Here is a tiny trained network, its code and every weight. The questions are about switching its units off for an input and a target symbol, where a switched-off unit gives its printed mean instead of its output.

import numpy as np


def w(rows, s, z=0):
    codes = np.array(rows[::2]) - 128.0
    scale = np.full(codes.shape[1], s)
    scale[-1] = z or s
    return codes * scale


def norm(h):
    return h / np.sqrt((h * h).mean(-1, keepdims=True) + 1e-5)


def f(y):
    return y / 2 * (1 + np.tanh(0.7978845608 * (y + 0.044715 * y**3)))


def softmax(a):
    e = np.exp(a - a.max(-1, keepdims=True))
    return e / e.sum(-1, keepdims=True)


def log_softmax(a):
    a = a - a.max(-1, keepdims=True)
    return a - np.log(np.exp(a).sum(-1, keepdims=True))


def net(x, mask):
    ids = ['ΓΠαδζηλμτω'.index(c) for c in x.split()]
    T = len(ids)
    res = E[ids] + P[:T]
    q, k, v = (norm(res) @ M[0].T for M in (Q, K, V))
    z = softmax(np.where(np.tri(T) > 0, q @ k.T / 3**0.5, -1e9)) @ v
    res = res + np.where(mask[0], z, O[0][:, -1]) @ O[0][:, :-1]
    y = f(norm(res) @ A[0][:, :-1].T + A[0][:, -1])
    res = res + np.where(mask[1:9], y, B[0][:, -1]) @ B[0][:, :-1]
    return log_softmax(norm(res)[-1] @ U[:, :-1].T + U[:, -1])


Q, K, V, O, A, B = {}, {}, {}, {}, {}, {}
E = w([
[160,33,3,112,152,27],'Γ',
[186,12,38,115,110,84],'Π',
[104,85,33,125,145,14],'α',
[116,36,10,155,94,62],'δ',
[222,236,140,133,23,65],'ζ',
[133,131,88,63,251,27],'η',
[32,19,153,130,216,214],'λ',
[190,230,147,148,32,76],'μ',
[224,72,173,133,69,238],'τ',
[16,113,133,214,79,178],'ω',
],0.0029)
P = w([
[124,176,1,64,109,185],'0',
[125,131,95,119,117,146],'1',
[104,151,93,54,92,148],'2',
[130,99,107,134,129,121],'3',
[103,99,153,50,85,100],'4',
[136,100,119,152,139,110],'5',
[116,77,176,108,107,80],'6',
[142,119,113,182,158,120],'7',
[136,76,165,171,140,79],'8',
[165,138,84,186,186,142],'9',
[161,85,128,234,161,90],'10',
],0.006)
Q[0] = w([
[222,174,111,198,155,154],'h1',
[107,180,14,149,169,193],'h1',
[134,175,98,2,87,191],'h1',
],0.0091)
K[0] = w([
[126,78,85,241,208,89],'h1',
[192,223,91,227,177,209],'h1',
[80,209,2,34,122,207],'h1',
],0.008)
V[0] = w([
[149,89,130,156,44,176],'h1',
[182,79,150,92,193,199],'h1',
[251,158,147,84,98,97],'h1',
],0.015)
O[0] = w([
[216,178,98,65,135,164,107],'h1',
[181,149,138,128,28,53,67],'h1',
[214,172,30,254,110,105,252],'h1',
],0.0081,0.0028)
A[0] = w([
[197,7,124,86,68,194,165],'n1',
[115,80,54,157,69,124,108],'n2',
[141,115,184,23,119,55,30],'n3',
[83,150,130,220,125,238,162],'n4',
[197,179,177,125,209,158,225],'n5',
[127,165,124,78,205,2,252],'n6',
[112,67,173,173,22,246,171],'n7',
[204,203,252,175,119,149,185],'n8',
],0.0091,0.0021)
B[0] = w([
[137,72,170,87,151,157,207],'n1',
[69,110,108,178,92,167,254],'n2',
[70,251,83,225,100,128,164],'n3',
[141,87,75,68,146,75,226],'n4',
[124,201,154,170,194,191,202],'n5',
[180,92,175,118,165,189,222],'n6',
[146,103,111,135,97,203,154],'n7',
[182,53,162,175,142,139,164],'n8',
],0.014,0.0036)
U = w([
[119,143,60,114,127,194,253],'Γ',
[107,88,161,187,168,115,241],'Π',
[192,108,136,149,88,183,118],'α',
[234,169,144,117,85,87,64],'δ',
[63,190,186,106,120,129,59],'ζ',
[122,76,136,2,153,97,9],'η',
[87,206,168,126,56,101,21],'λ',
[117,161,58,145,171,73,71],'μ',
[61,63,135,136,49,89,72],'τ',
[110,167,178,58,187,171,74],'ω',
],0.0085,0.005)

Each question gives the input, a string of symbols that net reads in full, and the target symbol t.
The units are the heads (3 rows each of Q, K, V and O) and the neurons (one row each of A and B). Each row of codes is followed by its name. A weight is (code - 128) times the scale printed after its matrix; where a second scale follows, it is the last column's (O, A, B and U).
mask holds one flag per unit, heads first, then neurons. A switched-off unit (its flag False) gives its mean, the last column of its rows in O or B, instead of its output. The means were averaged over made-up inputs and are rounded, as every weight is.
A unit's drop is (log p(t) with every unit on - log p(t) with that unit switched off) / (log p(t) with every unit on - log p(t) with every unit switched off).
The circuit of an input: a set's keep is (log p(t) with only the set's units on - log p(t) with every unit switched off) / (log p(t) with every unit on - log p(t) with every unit switched off). Starting from all 9 units, units are removed one at a time, each time the one whose removal leaves the highest keep (on an exact tie, the one counted first), for as long as the keep stays at least 0.8.
circuit, biggest first: the units of the circuit, biggest drop first
top k neurons: the k neurons with the biggest drops, biggest first
drop when u is switched off: that unit's drop, to one decimal
input Π η α τ α α, target α: top 2 neurons : (n4; n6)
input Γ η τ τ η α α τ α δ, target δ: circuit, biggest first : (h1)
input η ω Π λ η η η δ λ, target τ: circuit, biggest first : (h1; n5)
input η ζ τ η ζ λ α ζ μ λ, target μ: top 2 neurons : (n4; n6)
input λ ζ λ τ η α Γ ζ η μ, target μ: circuit, biggest first : (n4; n6; n7)
input η μ η, target Π: top 3 neurons : (n6; n7; n3)
input η η Γ, target τ: top 2 neurons : (n5; n3)
input μ ω ζ τ δ η λ η η δ Γ, target τ: circuit, biggest first : (h1; n5)
input α ω δ ω Π Π, target ω: top 2 neurons : (n1; n2)
input μ α δ δ τ, target ω: top 3 neurons : (n5; n1; n2)
input ω η α δ ζ, target η: circuit, biggest first : (h1; n4)
input Γ τ τ η μ τ η λ, target α: circuit, biggest first : (h1; n8)
input η μ τ μ τ τ α, target α: circuit, biggest first : (h1; n4)
input η τ η τ ζ, target τ: circuit, biggest first : (n5)
input λ η Γ η μ τ α η, target α: circuit, biggest first : (h1; n6)
input μ η ω δ τ, target ω: top 2 neurons : (n1; n2)
input ζ τ η ζ δ ζ λ, target ω: top 3 neurons : (n2; n1; n8)
input ω η Π δ η, target α: top 2 neurons : (n6; n5)
input η δ η Γ τ ω, target ω: top 2 neurons : (n2; n1)
input μ ζ ζ ζ λ Γ μ μ α, target μ: top neuron : (n4)
input η τ ω τ δ, target ω: top 2 neurons : (n2; n1)
input τ Π α λ ζ τ η τ τ η λ, target α: drop when n1 is switched off : 0.0
input μ α τ η η δ ω ω ω η, target ω: drop when n4 is switched off : 0.0
input α η α, target η: drop when n5 is switched off : 0.2
input τ μ μ ω δ δ η δ Π, target τ: drop when n2 is switched off : 0.1
